Below are the code and all the weights of a small trained network. Each question names an input and a target symbol and asks about switching units off, where a switched-off unit gives its printed mean instead of its output.

import numpy as np


def w(rows, s, z=0):
    codes = np.array(rows[::2]) - 128.0
    scale = np.full(codes.shape[1], s)
    scale[-1] = z or s
    return codes * scale


def norm(h):
    return h / np.sqrt((h * h).mean(-1, keepdims=True) + 1e-5)


def f(y):
    return y / 2 * (1 + np.tanh(0.7978845608 * (y + 0.044715 * y**3)))


def softmax(a):
    e = np.exp(a - a.max(-1, keepdims=True))
    return e / e.sum(-1, keepdims=True)


def log_softmax(a):
    a = a - a.max(-1, keepdims=True)
    return a - np.log(np.exp(a).sum(-1, keepdims=True))


def net(x, mask):
    ids = ['αγδεζηλμπσφψ'.index(c) for c in x.split()]
    T = len(ids)
    res = E[ids] + P[:T]
    u = 0
    for l in range(2):
        q, k, v = (norm(res) @ M[l].T for M in (Q, K, V))
        z = softmax(np.where(np.tri(T) > 0, q @ k.T / 2**0.5, -1e9)) @ v
        res = res + np.where(mask[u], z, O[l][:, -1]) @ O[l][:, :-1]
        u += 1
        y = f(norm(res) @ A[l][:, :-1].T + A[l][:, -1])
        res = res + np.where(mask[u : u + 16], y, B[l][:, -1]) @ B[l][:, :-1]
        u += 16
    return log_softmax(norm(res)[-1] @ U[:, :-1].T + U[:, -1])


Q, K, V, O, A, B = {}, {}, {}, {}, {}, {}
E = w([
[147,68,172,120,46],'α',
[91,168,154,5,149],'γ',
[2,183,145,153,129],'δ',
[225,104,132,159,125],'ε',
[154,206,155,73,77],'ζ',
[86,13,148,135,194],'η',
[121,79,148,214,84],'λ',
[106,123,68,124,33],'μ',
[129,218,39,118,132],'π',
[169,157,123,232,140],'σ',
[190,116,159,62,96],'φ',
[102,131,75,128,23],'ψ',
],0.0088)
P = w([
[127,84,1,103,73],'0',
[135,93,59,112,84],'1',
[144,102,89,119,84],'2',
[144,113,112,128,82],'3',
[152,115,139,136,103],'4',
[156,122,162,145,97],'5',
[157,134,191,151,114],'6',
[153,146,226,158,127],'7',
[163,152,247,168,139],'8',
],0.0064)
Q[0] = w([
[122,36,103,134,239],'0.h1',
[89,57,113,80,251],'0.h1',
],0.025)
K[0] = w([
[115,100,3,115,87],'0.h1',
[121,125,6,97,108],'0.h1',
],0.019)
V[0] = w([
[105,208,114,87,140],'0.h1',
[1,104,126,148,146],'0.h1',
],0.0082)
O[0] = w([
[57,252,180,91,84,48],'0.h1',
[17,119,152,159,205,3],'0.h1',
],0.0038,0.0037)
A[0] = w([
[109,76,68,125,144,85],'0.n1',
[87,57,140,139,102,121],'0.n2',
[6,167,108,216,158,103],'0.n3',
[44,36,186,147,131,160],'0.n4',
[150,123,93,207,149,5],'0.n5',
[179,143,145,156,97,115],'0.n6',
[158,152,138,60,112,120],'0.n7',
[151,131,200,136,117,116],'0.n8',
[130,96,221,130,161,112],'0.n9',
[142,187,67,145,229,103],'0.n10',
[37,205,165,128,82,122],'0.n11',
[137,146,117,100,124,102],'0.n12',
[201,84,111,62,177,28],'0.n13',
[149,84,94,125,119,108],'0.n14',
[50,101,119,36,116,80],'0.n15',
[100,85,157,2,213,81],'0.n16',
],0.0096,0.0033)
B[0] = w([
[116,111,81,146,126,160],'0.n1',
[151,56,80,129,137,213],'0.n2',
[31,137,90,174,66,177],'0.n3',
[56,49,116,157,110,224],'0.n4',
[141,142,109,234,128,139],'0.n5',
[187,102,114,133,90,252],'0.n6',
[120,148,142,103,41,218],'0.n7',
[197,111,148,126,130,185],'0.n8',
[164,110,182,104,168,158],'0.n9',
[109,31,102,108,110,118],'0.n10',
[129,206,67,166,47,240],'0.n11',
[111,139,130,123,98,134],'0.n12',
[146,120,80,71,183,161],'0.n13',
[135,106,90,110,111,224],'0.n14',
[102,145,59,129,124,168],'0.n15',
[144,151,81,107,250,159],'0.n16',
],0.018,0.0031)
Q[1] = w([
[149,6,97,151,135],'1.h1',
[23,152,119,158,194],'1.h1',
],0.024)
K[1] = w([
[133,6,209,156,179],'1.h1',
[24,112,25,145,96],'1.h1',
],0.02)
V[1] = w([
[70,74,182,5,112],'1.h1',
[75,69,151,251,60],'1.h1',
],0.014)
O[1] = w([
[57,33,92,3,144,2],'1.h1',
[103,71,215,207,21,251],'1.h1',
],0.0071,0.0028)
A[1] = w([
[115,70,166,73,152,73],'1.n1',
[36,104,133,122,148,92],'1.n2',
[118,142,159,21,153,2],'1.n3',
[173,157,69,171,143,62],'1.n4',
[57,188,203,90,88,121],'1.n5',
[137,193,137,109,114,97],'1.n6',
[128,134,149,192,157,52],'1.n7',
[92,182,158,207,185,131],'1.n8',
[133,169,177,113,143,160],'1.n9',
[132,111,138,137,143,111],'1.n10',
[79,139,80,186,119,181],'1.n11',
[96,85,187,126,111,93],'1.n12',
[100,100,183,191,149,22],'1.n13',
[37,95,158,186,162,122],'1.n14',
[63,95,108,145,252,125],'1.n15',
[88,220,108,138,198,52],'1.n16',
],0.016,0.0036)
B[1] = w([
[138,112,115,120,43,200],'1.n1',
[122,121,112,44,89,155],'1.n2',
[118,208,116,76,90,160],'1.n3',
[143,133,180,114,168,210],'1.n4',
[173,109,45,133,115,182],'1.n5',
[166,121,116,165,150,206],'1.n6',
[87,163,126,129,93,143],'1.n7',
[130,136,175,118,4,163],'1.n8',
[140,115,96,140,91,140],'1.n9',
[122,139,112,126,120,126],'1.n10',
[101,144,157,107,174,253],'1.n11',
[158,126,104,153,140,184],'1.n12',
[123,162,119,190,171,168],'1.n13',
[195,112,62,141,164,204],'1.n14',
[136,147,31,99,187,158],'1.n15',
[136,218,109,190,160,174],'1.n16',
],0.031,0.0045)
U = w([
[115,10,170,106,71,91],'α',
[125,241,110,150,182,86],'γ',
[25,164,75,173,67,67],'δ',
[202,102,195,93,184,93],'ε',
[198,139,87,151,83,136],'ζ',
[109,83,51,90,206,86],'η',
[118,73,113,253,181,59],'λ',
[75,114,171,100,160,97],'μ',
[115,133,122,126,134,252],'π',
[130,146,205,162,80,124],'σ',
[147,191,135,17,72,65],'φ',
[61,129,177,105,155,106],'ψ',
],0.011,0.016)

Each question gives the input, a string of symbols that net reads in full, and the target symbol t.
The units are the heads (2 rows each of Q, K, V and O) and the neurons (one row each of A and B). Each row of codes is followed by its name. A weight is (code - 128) times the scale printed after its matrix; where a second scale follows, it is the last column's (O, A, B and U).
mask holds one flag per unit, layer by layer, with each layer's heads first. A switched-off unit (its flag False) gives its mean, the last column of its rows in O or B, instead of its output. The means were averaged over made-up inputs and are rounded, as every weight is.
A unit's drop is (log p(t) with every unit on - log p(t) with that unit switched off) / (log p(t) with every unit on - log p(t) with every unit switched off).
The circuit of an input: a set's keep is (log p(t) with only the set's units on - log p(t) with every unit switched off) / (log p(t) with every unit on - log p(t) with every unit switched off). Starting from the 12 units with the biggest drops (on a tie, the unit counted first), units are removed one at a time, each time the one whose removal leaves the highest keep (on an exact tie, the one counted first), for as long as the keep stays at least 0.8.
units of the circuit, in order: the units of the circuit, biggest drop first
most important unit: the unit with the biggest drop
top k neurons: the k neurons with the biggest drops, biggest first
top k neurons in layer l: the k neurons of layer l with the biggest drops, biggest first
drop when u is switched off: that unit's drop, to one decimal
input ζ γ ψ α δ λ η π, target η: most important unit -> 0.n10
input α λ π η α γ γ μ ψ, target γ: units of the circuit, in order -> 1.h1, 0.n16, 1.n16
input δ μ μ α μ η η, target η: units of the circuit, in order -> 1.n15, 0.n16
input μ ψ ε η α α λ, target λ: top 2 neurons -> 0.n4, 1.n13
input φ γ π λ ζ η α δ γ, target γ: units of the circuit, in order -> 0.n16, 1.n16
input δ α δ μ ψ μ π, target δ: units of the circuit, in order -> 0.h1, 0.n3
input α ζ μ ψ α δ σ φ π, target φ: top 3 neurons -> 0.n5, 0.n11, 1.n3
input μ ψ ψ γ μ ε ψ, target ε: top 2 neurons -> 1.n4, 0.n4
input ψ ζ μ ψ μ φ ψ, target φ: top 2 neurons in layer 0 -> 0.n11, 0.n4
input σ ζ ζ ψ μ δ ψ φ ψ, target φ: top 3 neurons -> 0.n11, 0.n5, 1.n3
input μ δ μ σ η α σ δ, target δ: top 3 neurons -> 0.n11, 0.n3, 1.n11
input μ δ π, target δ: top 2 neurons -> 0.n11, 1.n11
input λ π ψ η μ σ φ, target φ: top 2 neurons -> 0.n5, 1.n3
input γ μ α γ α μ ζ ψ φ, target φ: most important unit -> 1.h1
input π γ φ π ε, target ε: top 2 neurons -> 1.n4, 0.n13
input φ ε η δ ψ, target δ: top 2 neurons -> 0.n11, 1.n11
input ε λ γ ψ, target γ: drop when 0.h1 is switched off -> 1.3
input α ζ λ π, target λ: drop when 0.n10 is switched off -> 0.3
input ψ ζ γ σ ε ψ, target ε: drop when 1.n4 is switched off -> 0.3
input μ α γ λ ψ α λ ψ, target λ: most important unit -> 0.h1
